Below is a small trained network, with its code and all its weights. Each question gives an input and a class and asks what happens when units are switched off, that is, made to give their printed mean instead of their output.

import numpy as np


def w(rows, s, z=0):
    codes = np.array(rows[::2]) - 128.0
    scale = np.full(codes.shape[1], s)
    scale[-1] = z or s
    return codes * scale


def f(y):
    return np.maximum(y, 0)


def log_softmax(a):
    a = a - a.max(-1, keepdims=True)
    return a - np.log(np.exp(a).sum(-1, keepdims=True))


def net(x, mask):
    res = np.array(x, float).reshape(1, 4) / 4 @ E
    y = f(res @ A[0][:, :-1].T + A[0][:, -1])
    res = res + np.where(mask, y, B[0][:, -1]) @ B[0][:, :-1]
    return log_softmax(res[-1] @ U[:, :-1].T + U[:, -1])


A, B = {}, {}
E = w([
[135,56,217],'x0',
[4,138,187],'x1',
[182,244,193],'x2',
[128,127,127],'x3',
],0.011)
A[0] = w([
[89,142,139,51],'neuron 1',
[136,125,89,232],'neuron 2',
[154,87,182,203],'neuron 3',
[133,162,141,53],'neuron 4',
[184,123,72,166],'neuron 5',
[223,163,92,70],'neuron 6',
[84,84,100,64],'neuron 7',
[167,113,117,2],'neuron 8',
[150,125,104,71],'neuron 9',
[139,178,214,71],'neuron 10',
[222,140,145,82],'neuron 11',
[84,185,181,154],'neuron 12',
[136,161,78,89],'neuron 13',
[141,166,80,92],'neuron 14',
[128,168,130,95],'neuron 15',
[83,152,138,87],'neuron 16',
[215,148,127,188],'neuron 17',
[87,120,201,88],'neuron 18',
[158,99,116,164],'neuron 19',
[82,171,148,66],'neuron 20',
[162,128,52,141],'neuron 21',
[89,95,83,47],'neuron 22',
[6,109,115,47],'neuron 23',
[193,108,147,102],'neuron 24',
[50,140,185,176],'neuron 25',
[124,92,109,30],'neuron 26',
[85,107,51,62],'neuron 27',
[153,133,103,77],'neuron 28',
[188,75,121,175],'neuron 29',
[148,185,132,75],'neuron 30',
[71,231,19,157],'neuron 31',
[108,139,70,71],'neuron 32',
[128,85,122,58],'neuron 33',
[150,123,118,19],'neuron 34',
[174,96,106,192],'neuron 35',
[151,197,146,64],'neuron 36',
[165,190,200,58],'neuron 37',
[139,50,109,55],'neuron 38',
[115,143,148,132],'neuron 39',
[141,156,84,133],'neuron 40',
],0.016,0.0059)
B[0] = w([
[167,156,71,150],'neuron 1',
[122,169,157,194],'neuron 2',
[3,78,242,199],'neuron 3',
[196,65,62,144],'neuron 4',
[143,160,122,216],'neuron 5',
[113,121,89,216],'neuron 6',
[145,121,104,186],'neuron 7',
[114,161,32,146],'neuron 8',
[97,109,99,150],'neuron 9',
[138,61,104,186],'neuron 10',
[61,112,83,195],'neuron 11',
[76,162,97,198],'neuron 12',
[101,64,151,173],'neuron 13',
[112,116,133,175],'neuron 14',
[167,64,131,151],'neuron 15',
[164,133,73,161],'neuron 16',
[96,155,147,217],'neuron 17',
[79,126,74,195],'neuron 18',
[90,158,120,175],'neuron 19',
[152,146,50,165],'neuron 20',
[158,136,137,213],'neuron 21',
[190,88,102,177],'neuron 22',
[141,170,75,230],'neuron 23',
[66,144,45,174],'neuron 24',
[116,164,93,228],'neuron 25',
[184,74,48,150],'neuron 26',
[166,52,75,194],'neuron 27',
[112,139,73,153],'neuron 28',
[70,151,124,205],'neuron 29',
[139,104,106,165],'neuron 30',
[29,72,213,253],'neuron 31',
[66,95,169,167],'neuron 32',
[151,77,86,156],'neuron 33',
[124,167,75,135],'neuron 34',
[112,198,99,199],'neuron 35',
[195,51,85,173],'neuron 36',
[175,36,52,186],'neuron 37',
[169,100,91,190],'neuron 38',
[117,155,107,150],'neuron 39',
[84,132,153,177],'neuron 40',
],0.0069,0.014)
U = w([
[213,64,101,93],'0',
[139,136,130,252],'1',
[125,179,90,50],'2',
[102,94,168,87],'3',
[158,170,167,211],'4',
[252,130,195,89],'5',
],0.014,0.012)

Each question gives the input, the list of numbers given to net, and the class t.
The units are the neurons (one row each of A and B). Each row of codes is followed by its name. A weight is (code - 128) times the scale printed after its matrix; where a second scale follows, it is the last column's (A, B and U).
mask holds one flag per neuron, in row order. A switched-off neuron (its flag False) gives its mean, the last column of its row in B, instead of its output. The means were averaged over made-up inputs and are rounded, as every weight is.
A unit's drop is (log p(t) with every unit on - log p(t) with that unit switched off) / (log p(t) with every unit on - log p(t) with every unit switched off).
The circuit of an input: a set's keep is (log p(t) with only the set's units on - log p(t) with every unit switched off) / (log p(t) with every unit on - log p(t) with every unit switched off). Starting from the 12 units with the biggest drops (on a tie, the unit counted first), units are removed one at a time, each time the one whose removal leaves the highest keep (on an exact tie, the one counted first), for as long as the keep stays at least 0.8.
circuit, biggest first: the units of the circuit, biggest drop first
top k neurons: the k neurons with the biggest drops, biggest first
drop when u is switched off: that unit's drop, to one decimal
input [5,1,7,-3], class 0: circuit, biggest first => (neuron 37)
input [-5,4,-1,-2], class 3: top 2 neurons => (neuron 31; neuron 35)
input [7,8,-5,-6], class 2: circuit, biggest first => (neuron 23; neuron 25)
input [-2,-7,-5,-1], class 2: top 2 neurons => (neuron 35; neuron 29)
input [3,8,5,0], class 2: circuit, biggest first => (neuron 12; neuron 25)
input [-5,-6,6,-5], class 0: top 2 neurons => (neuron 36; neuron 37)
input [4,-8,6,-6], class 2: circuit, biggest first => (neuron 24; neuron 11)
input [4,7,5,-6], class 2: circuit, biggest first => (neuron 12; neuron 25)
input [-5,-1,-7,2], class 0: top 3 neurons => (neuron 27; neuron 22; neuron 3)
input [-6,4,-5,-3], class 3: top 2 neurons => (neuron 31; neuron 32)
input [-8,-7,-2,-3], class 3: top 2 neurons => (neuron 31; neuron 13)
input [2,-5,2,-4], class 2: top 2 neurons => (neuron 31; neuron 24)
input [-5,0,-4,-4], class 3: top 2 neurons => (neuron 31; neuron 32)
input [8,-4,-4,-4], class 3: circuit, biggest first => (neuron 3)
input [-5,-2,-3,-2], class 3: drop when neuron 31 is switched off => 0.4
input [-7,1,0,4], class 3: drop when neuron 31 is switched off => 0.3
input [0,-5,5,-5], class 0: drop when neuron 36 is switched off => 1.2
